Below are the code and all the weights of a small trained network. Each question names an input and a class and asks about switching units off, where a switched-off unit gives its printed mean instead of its output.

import numpy as np


def w(rows, s, z=0):
    codes = np.array(rows[::2]) - 128.0
    scale = np.full(codes.shape[1], s)
    scale[-1] = z or s
    return codes * scale


def f(y):
    return np.maximum(y, 0)


def log_softmax(a):
    a = a - a.max(-1, keepdims=True)
    return a - np.log(np.exp(a).sum(-1, keepdims=True))


def net(x, mask):
    res = np.array(x, float).reshape(1, 3) / 4 @ E
    y = f(res @ A[0][:, :-1].T + A[0][:, -1])
    res = res + np.where(mask, y, B[0][:, -1]) @ B[0][:, :-1]
    return log_softmax(res[-1] @ U[:, :-1].T + U[:, -1])


A, B = {}, {}
E = w([
[186,198,138,136,159,169,40,155,14],'x0',
[145,128,132,82,146,124,19,253,197],'x1',
[253,61,9,122,144,84,185,150,134],'x2',
],0.011)
A[0] = w([
[76,108,152,119,128,125,186,122,236,113],'N1',
[115,135,104,147,129,122,141,70,71,82],'N2',
[54,156,168,137,136,141,93,130,109,133],'N3',
[132,123,139,109,151,111,77,191,143,82],'N4',
[173,113,127,120,141,104,148,124,122,89],'N5',
[50,177,183,115,135,132,105,108,130,102],'N6',
[123,125,137,132,153,126,153,126,102,186],'N7',
[147,147,119,120,107,134,112,130,74,101],'N8',
[190,174,149,125,143,128,65,136,33,121],'N9',
[148,147,135,136,138,143,113,144,37,126],'N10',
[92,133,166,141,147,137,96,112,108,111],'N11',
[178,123,121,144,128,126,132,119,137,168],'N12',
[130,144,127,130,124,122,116,117,109,255],'N13',
[156,135,141,113,116,129,59,183,165,116],'N14',
[136,131,157,114,123,130,201,37,36,100],'N15',
[248,104,84,122,156,138,152,158,123,113],'N16',
[134,114,122,120,128,139,107,169,191,136],'N17',
[171,138,108,135,120,123,145,120,113,123],'N18',
],0.014)
B[0] = w([
[144,90,84,145,142,60,149,60,182,233],'N1',
[138,169,114,197,130,141,99,167,151,178],'N2',
[143,104,123,99,72,99,130,169,77,220],'N3',
[129,191,99,206,146,170,144,152,120,190],'N4',
[134,127,112,142,102,96,86,139,110,160],'N5',
[163,132,96,128,73,80,91,162,69,221],'N6',
[107,137,178,98,163,137,139,133,119,183],'N7',
[144,118,113,157,116,103,113,112,198,163],'N8',
[126,85,84,140,136,67,157,55,213,238],'N9',
[125,88,103,152,118,109,167,77,181,202],'N10',
[141,125,98,116,111,86,100,132,78,180],'N11',
[128,134,168,95,128,102,124,128,85,187],'N12',
[75,110,232,4,203,187,180,135,73,237],'N13',
[130,181,158,181,169,175,114,149,131,214],'N14',
[139,202,119,205,164,175,103,176,144,238],'N15',
[136,116,115,117,48,76,91,160,61,251],'N16',
[110,170,147,146,169,158,146,118,119,197],'N17',
[118,136,105,106,108,128,121,153,95,171],'N18',
],0.019,0.016)
U = w([
[143,112,109,99,65,79,106,170,47,114],'0',
[115,222,144,223,226,167,152,158,139,80],'1',
[118,64,73,149,178,67,202,32,202,91],'2',
[66,104,255,21,205,151,193,123,98,254],'3',
[130,95,117,120,78,201,100,134,150,81],'4',
],0.0094,0.0063)

Each question gives the input, the list of numbers given to net, and the class t.
The units are the neurons (one row each of A and B). Each row of codes is followed by its name. A weight is (code - 128) times the scale printed after its matrix; where a second scale follows, it is the last column's (A, B and U).
mask holds one flag per neuron, in row order. A switched-off neuron (its flag False) gives its mean, the last column of its row in B, instead of its output. The means were averaged over made-up inputs and are rounded, as every weight is.
A unit's drop is (log p(t) with every unit on - log p(t) with that unit switched off) / (log p(t) with every unit on - log p(t) with every unit switched off).
The circuit of an input: a set's keep is (log p(t) with only the set's units on - log p(t) with every unit switched off) / (log p(t) with every unit on - log p(t) with every unit switched off). Starting from the 12 units with the biggest drops (on a tie, the unit counted first), units are removed one at a time, each time the one whose removal leaves the highest keep (on an exact tie, the one counted first), for as long as the keep stays at least 0.8.
circuit, biggest first: the units of the circuit, biggest drop first
top k neurons: the k neurons with the biggest drops, biggest first
drop when u is switched off: that unit's drop, to one decimal
input [7,8,3], class 1: circuit, biggest first => [N14]
input [3,5,-3], class 1: top 2 neurons => [N4, N14]
input [-6,4,-1], class 2: top 2 neurons => [N1, N15]
input [3,1,0], class 3: top 2 neurons => [N1, N13]
input [-1,-8,8], class 0: top 2 neurons => [N16, N14]
input [-2,4,3], class 1: top 2 neurons => [N13, N3]
input [-3,0,-3], class 3: top 2 neurons => [N16, N9]
input [-4,-5,5], class 0: top 2 neurons => [N14, N16]
input [-7,-6,7], class 0: top 3 neurons => [N9, N16, N10]
input [5,-6,-7], class 0: top 2 neurons => [N3, N6]
input [-5,-3,6], class 0: top 2 neurons => [N9, N16]
input [7,2,-6], class 2: top 3 neurons => [N9, N10, N16]
input [-7,2,-8], class 0: top 2 neurons => [N6, N3]
input [-4,-6,4], class 1: circuit, biggest first => [N15]
input [-6,-4,7], class 0: top 2 neurons => [N16, N9]
input [7,5,-1], class 2: drop when N9 is switched off => 1.5
input [-2,8,2], class 1: drop when N18 is switched off => 0.0
input [7,-5,5], class 2: drop when N9 is switched off => 1.8
